Below is a small trained network, with its code and all its weights. Each question gives an input and a target symbol and asks what happens when units are switched off, that is, made to give their printed mean instead of their output.

import numpy as np


def w(rows, s, z=0):
    codes = np.array(rows[::2]) - 128.0
    scale = np.full(codes.shape[1], s)
    scale[-1] = z or s
    return codes * scale


def norm(h):
    return h / np.sqrt((h * h).mean(-1, keepdims=True) + 1e-5)


def f(y):
    return np.maximum(y, 0)


def softmax(a):
    e = np.exp(a - a.max(-1, keepdims=True))
    return e / e.sum(-1, keepdims=True)


def log_softmax(a):
    a = a - a.max(-1, keepdims=True)
    return a - np.log(np.exp(a).sum(-1, keepdims=True))


def net(x, mask):
    ids = ['ΠΨΩαβγδεζθλμξστφ'.index(c) for c in x.split()]
    T = len(ids)
    res = E[ids] + P[:T]
    u = 0
    for l in range(2):
        r = norm(res)
        for j in range(2):
            rows = slice(3 * j, 3 * j + 3)
            q, k, v = (r @ M[l][rows].T for M in (Q, K, V))
            z = softmax(np.where(np.tri(T) > 0, q @ k.T / 3**0.5, -1e9)) @ v
            o = O[l][rows]
            res = res + np.where(mask[u + j], z, o[:, -1]) @ o[:, :-1]
        u += 2
        y = f(norm(res) @ A[l][:, :-1].T + A[l][:, -1])
        res = res + np.where(mask[u : u + 12], y, B[l][:, -1]) @ B[l][:, :-1]
        u += 12
    return log_softmax(norm(res)[-1] @ U[:, :-1].T + U[:, -1])


Q, K, V, O, A, B = {}, {}, {}, {}, {}, {}
E = w([
[208,121,120,92,125,109],'Π',
[102,177,141,133,97,90],'Ψ',
[144,149,147,144,104,104],'Ω',
[134,220,107,18,127,131],'α',
[155,69,80,197,97,126],'β',
[179,120,82,173,186,141],'γ',
[201,130,134,164,113,190],'δ',
[136,221,109,137,78,195],'ε',
[165,159,109,131,134,67],'ζ',
[159,129,193,139,79,112],'θ',
[97,97,88,128,78,168],'λ',
[103,140,50,159,136,73],'μ',
[170,160,104,129,135,68],'ξ',
[98,98,92,110,104,162],'σ',
[86,113,175,106,75,126],'τ',
[89,153,98,172,89,6],'φ',
],0.025)
P = w([
[90,247,190,124,135,142],'0',
[98,152,154,128,91,149],'1',
[124,151,120,134,87,115],'2',
[139,139,104,134,88,100],'3',
[143,124,104,126,93,97],'4',
[143,110,106,120,99,98],'5',
[137,95,113,105,105,104],'6',
[128,80,124,94,109,112],'7',
[124,69,131,90,117,112],'8',
[117,59,137,79,118,113],'9',
[144,61,123,106,131,85],'10',
],0.014)
Q[0] = w([
[161,58,11,25,85,112],'0.h1',
[135,230,157,190,209,209],'0.h1',
[138,116,218,106,187,109],'0.h1',
[103,254,90,71,197,148],'0.h2',
[188,91,96,162,116,111],'0.h2',
[107,109,89,165,38,109],'0.h2',
],0.0097)
K[0] = w([
[101,47,114,41,232,73],'0.h1',
[165,245,63,127,44,248],'0.h1',
[89,177,252,156,126,181],'0.h1',
[149,229,124,161,2,104],'0.h2',
[196,17,120,116,129,92],'0.h2',
[160,122,72,108,217,100],'0.h2',
],0.0095)
V[0] = w([
[109,72,183,248,155,152],'0.h1',
[100,164,141,181,250,203],'0.h1',
[115,105,62,76,181,60],'0.h1',
[114,193,146,164,14,214],'0.h2',
[95,253,72,116,138,134],'0.h2',
[111,105,168,101,8,141],'0.h2',
],0.0076)
O[0] = w([
[75,42,207,202,122,176,89],'0.h1',
[195,35,161,178,217,110,56],'0.h1',
[65,148,154,126,181,109,148],'0.h1',
[82,255,94,131,159,118,115],'0.h2',
[68,139,162,116,189,198,169],'0.h2',
[170,191,47,122,72,118,2],'0.h2',
],0.0076,0.0046)
A[0] = w([
[125,187,155,81,182,121,107],'0.n1',
[205,109,61,123,120,137,69],'0.n2',
[168,107,149,194,123,127,217],'0.n3',
[93,97,67,124,126,250,63],'0.n4',
[134,97,109,134,66,165,61],'0.n5',
[144,46,133,118,177,147,29],'0.n6',
[84,174,168,109,99,189,15],'0.n7',
[206,187,152,96,116,118,250],'0.n8',
[166,177,241,78,87,43,185],'0.n9',
[65,124,122,100,146,169,91],'0.n10',
[150,204,172,142,79,100,49],'0.n11',
[133,92,179,120,103,180,48],'0.n12',
],0.011,0.0021)
B[0] = w([
[164,94,26,115,108,98,178],'0.n1',
[130,197,116,102,52,135,226],'0.n2',
[47,96,93,90,100,206,241],'0.n3',
[149,128,72,255,141,112,218],'0.n4',
[152,157,39,102,124,117,196],'0.n5',
[214,189,58,136,138,61,254],'0.n6',
[90,202,93,53,75,120,199],'0.n7',
[146,111,107,211,231,136,228],'0.n8',
[127,143,241,158,98,65,250],'0.n9',
[206,83,120,154,116,106,187],'0.n10',
[44,169,168,156,168,171,208],'0.n11',
[192,112,128,117,188,126,197],'0.n12',
],0.01,0.0052)
Q[1] = w([
[68,168,222,109,136,191],'1.h1',
[131,118,146,87,188,207],'1.h1',
[33,93,58,159,172,29],'1.h1',
[245,128,116,110,113,182],'1.h2',
[151,142,139,137,146,31],'1.h2',
[210,207,253,137,126,229],'1.h2',
],0.014)
K[1] = w([
[83,194,113,128,155,166],'1.h1',
[94,96,126,102,112,194],'1.h1',
[95,105,94,107,115,5],'1.h1',
[226,135,155,166,110,178],'1.h2',
[152,130,139,111,152,88],'1.h2',
[153,188,177,209,151,186],'1.h2',
],0.02)
V[1] = w([
[145,134,162,116,95,108],'1.h1',
[255,146,136,107,128,143],'1.h1',
[122,165,108,169,176,51],'1.h1',
[114,220,116,141,48,97],'1.h2',
[240,90,166,70,28,199],'1.h2',
[63,169,118,139,142,201],'1.h2',
],0.013)
O[1] = w([
[131,159,155,160,113,93,90],'1.h1',
[85,124,131,201,122,4,177],'1.h1',
[39,114,169,75,147,185,254],'1.h1',
[131,40,158,132,166,129,190],'1.h2',
[125,210,196,132,255,181,38],'1.h2',
[180,148,163,155,165,48,128],'1.h2',
],0.0099,0.0077)
A[1] = w([
[118,87,116,103,102,108,50],'1.n1',
[127,171,139,101,99,183,26],'1.n2',
[141,48,180,138,92,124,135],'1.n3',
[157,4,129,138,197,116,49],'1.n4',
[135,168,151,14,133,102,4],'1.n5',
[82,145,215,159,36,59,187],'1.n6',
[80,115,100,93,127,132,146],'1.n7',
[142,133,93,102,147,72,113],'1.n8',
[82,139,143,152,113,88,146],'1.n9',
[88,180,140,144,164,156,124],'1.n10',
[65,206,147,132,106,134,71],'1.n11',
[117,110,127,160,112,202,155],'1.n12',
],0.018,0.0029)
B[1] = w([
[140,148,178,149,179,178,182],'1.n1',
[108,61,138,122,109,200,137],'1.n2',
[158,238,116,23,82,129,185],'1.n3',
[231,9,62,221,168,59,188],'1.n4',
[245,164,172,125,208,21,152],'1.n5',
[30,86,240,240,17,81,249],'1.n6',
[89,152,143,139,181,82,198],'1.n7',
[152,170,180,141,92,140,184],'1.n8',
[140,75,163,128,62,159,178],'1.n9',
[100,130,212,115,155,166,149],'1.n10',
[157,36,36,182,106,143,163],'1.n11',
[146,138,203,83,145,109,164],'1.n12',
],0.015,0.012)
U = w([
[67,108,169,199,77,112,198],'Π',
[152,115,174,119,86,109,181],'Ψ',
[149,127,101,129,128,144,12],'Ω',
[177,182,124,89,151,28,36],'α',
[222,125,125,89,75,194,74],'β',
[175,11,73,185,186,95,139],'γ',
[155,167,197,211,211,214,3],'δ',
[101,112,56,183,117,240,123],'ε',
[84,98,131,113,199,139,106],'ζ',
[177,158,97,142,97,156,13],'θ',
[105,145,58,145,113,149,68],'λ',
[120,65,56,31,114,132,229],'μ',
[70,103,133,119,216,123,113],'ξ',
[49,215,44,169,169,94,97],'σ',
[181,154,98,126,102,168,96],'τ',
[137,80,135,78,167,207,196],'φ',
],0.011,0.0029)

Each question gives the input, a string of symbols that net reads in full, and the target symbol t.
The units are the heads (3 rows each of Q, K, V and O) and the neurons (one row each of A and B). Each row of codes is followed by its name. A weight is (code - 128) times the scale printed after its matrix; where a second scale follows, it is the last column's (O, A, B and U).
mask holds one flag per unit, layer by layer, with each layer's heads first. A switched-off unit (its flag False) gives its mean, the last column of its rows in O or B, instead of its output. The means were averaged over made-up inputs and are rounded, as every weight is.
A unit's drop is (log p(t) with every unit on - log p(t) with that unit switched off) / (log p(t) with every unit on - log p(t) with every unit switched off).
The circuit of an input: a set's keep is (log p(t) with only the set's units on - log p(t) with every unit switched off) / (log p(t) with every unit on - log p(t) with every unit switched off). Starting from the 12 units with the biggest drops (on a tie, the unit counted first), units are removed one at a time, each time the one whose removal leaves the highest keep (on an exact tie, the one counted first), for as long as the keep stays at least 0.8.
units of the circuit, in order: the units of the circuit, biggest drop first
most important unit: the unit with the biggest drop
k most important neurons: the k neurons with the biggest drops, biggest first
k most important neurons of layer l: the k neurons of layer l with the biggest drops, biggest first
which heads matter: for each layer, one digit per head in row order, 1 if its drop is at least 0.15 and else 0, layers parted by /
input σ γ γ α τ γ γ γ δ α γ, target δ: units of the circuit, in order -> (1.h2; 0.h2; 0.n2)
input μ γ γ ζ δ σ γ γ γ σ, target γ: which heads matter -> 00 / 00
input σ γ γ σ θ δ γ τ α φ β, target φ: units of the circuit, in order -> (1.h1; 1.n6; 1.n12)
input ε μ γ, target γ: 2 most important neurons of layer 1 -> (1.n6; 1.n3)
input σ τ γ μ γ φ δ γ φ γ δ, target γ: units of the circuit, in order -> (1.n4)
input δ γ ε, target ε: units of the circuit, in order -> (1.n11; 0.h2; 1.n2)
input θ σ γ β δ σ β γ, target β: units of the circuit, in order -> (0.h2; 0.n2; 1.n6; 1.n4)
input γ γ τ σ γ θ θ α γ μ σ, target μ: units of the circuit, in order -> (1.n6; 1.h1)
input γ δ γ, target δ: which heads matter -> 10 / 01
input α σ σ, target σ: which heads matter -> 11 / 01
input γ δ θ τ δ γ δ, target γ: units of the circuit, in order -> (0.h2; 1.n4)
input σ γ σ γ, target σ: 2 most important neurons -> (1.n6; 0.n2)
input δ γ σ τ γ τ γ γ ξ γ, target ξ: which heads matter -> 11 / 11
input γ δ γ σ σ θ θ μ β, target μ: most important unit -> 0.n4
input α β θ α δ τ Π ξ β λ, target ξ: units of the circuit, in order -> (1.h2; 1.n6; 1.n7)
input σ γ δ γ τ Ψ Π σ γ φ γ, target φ: units of the circuit, in order -> (1.h1; 0.h1; 1.n6)
input γ Ψ ε, target ε: which heads matter -> 00 / 00
input γ γ α δ σ σ ξ τ θ τ σ, target ξ: 3 most important neurons -> (0.n9; 0.n1; 0.n6)
input σ γ γ δ γ Ω σ, target γ: 4 most important neurons -> (0.n4; 1.n6; 1.n3; 0.n9)
input γ γ σ Π δ σ γ σ σ γ μ, target μ: 2 most important neurons of layer 0 -> (0.n4; 0.n9)
input γ μ γ γ γ σ σ μ τ σ, target μ: which heads matter -> 10 / 11
input γ φ γ σ γ, target σ: 2 most important neurons -> (0.n2; 1.n6)
input θ δ α, target α: units of the circuit, in order -> (1.n5)
input δ λ μ, target μ: units of the circuit, in order -> (1.h1; 1.n6)
input σ φ γ σ γ γ Π γ δ α, target α: 2 most important neurons of layer 1 -> (1.n5; 1.n6)
input Ω γ β, target γ: 2 most important neurons -> (1.n6; 0.n9)
input ξ γ Ψ σ σ γ φ λ, target φ: most important neuron of layer 0 -> (0.n9)
input γ φ θ γ, target φ: 3 most important neurons -> (0.n3; 0.n9; 1.n6)
input β Ω δ β, target β: 2 most important neurons -> (1.n6; 1.n12)
input γ γ ξ γ, target ξ: 2 most important neurons of layer 0 -> (0.n6; 0.n1)
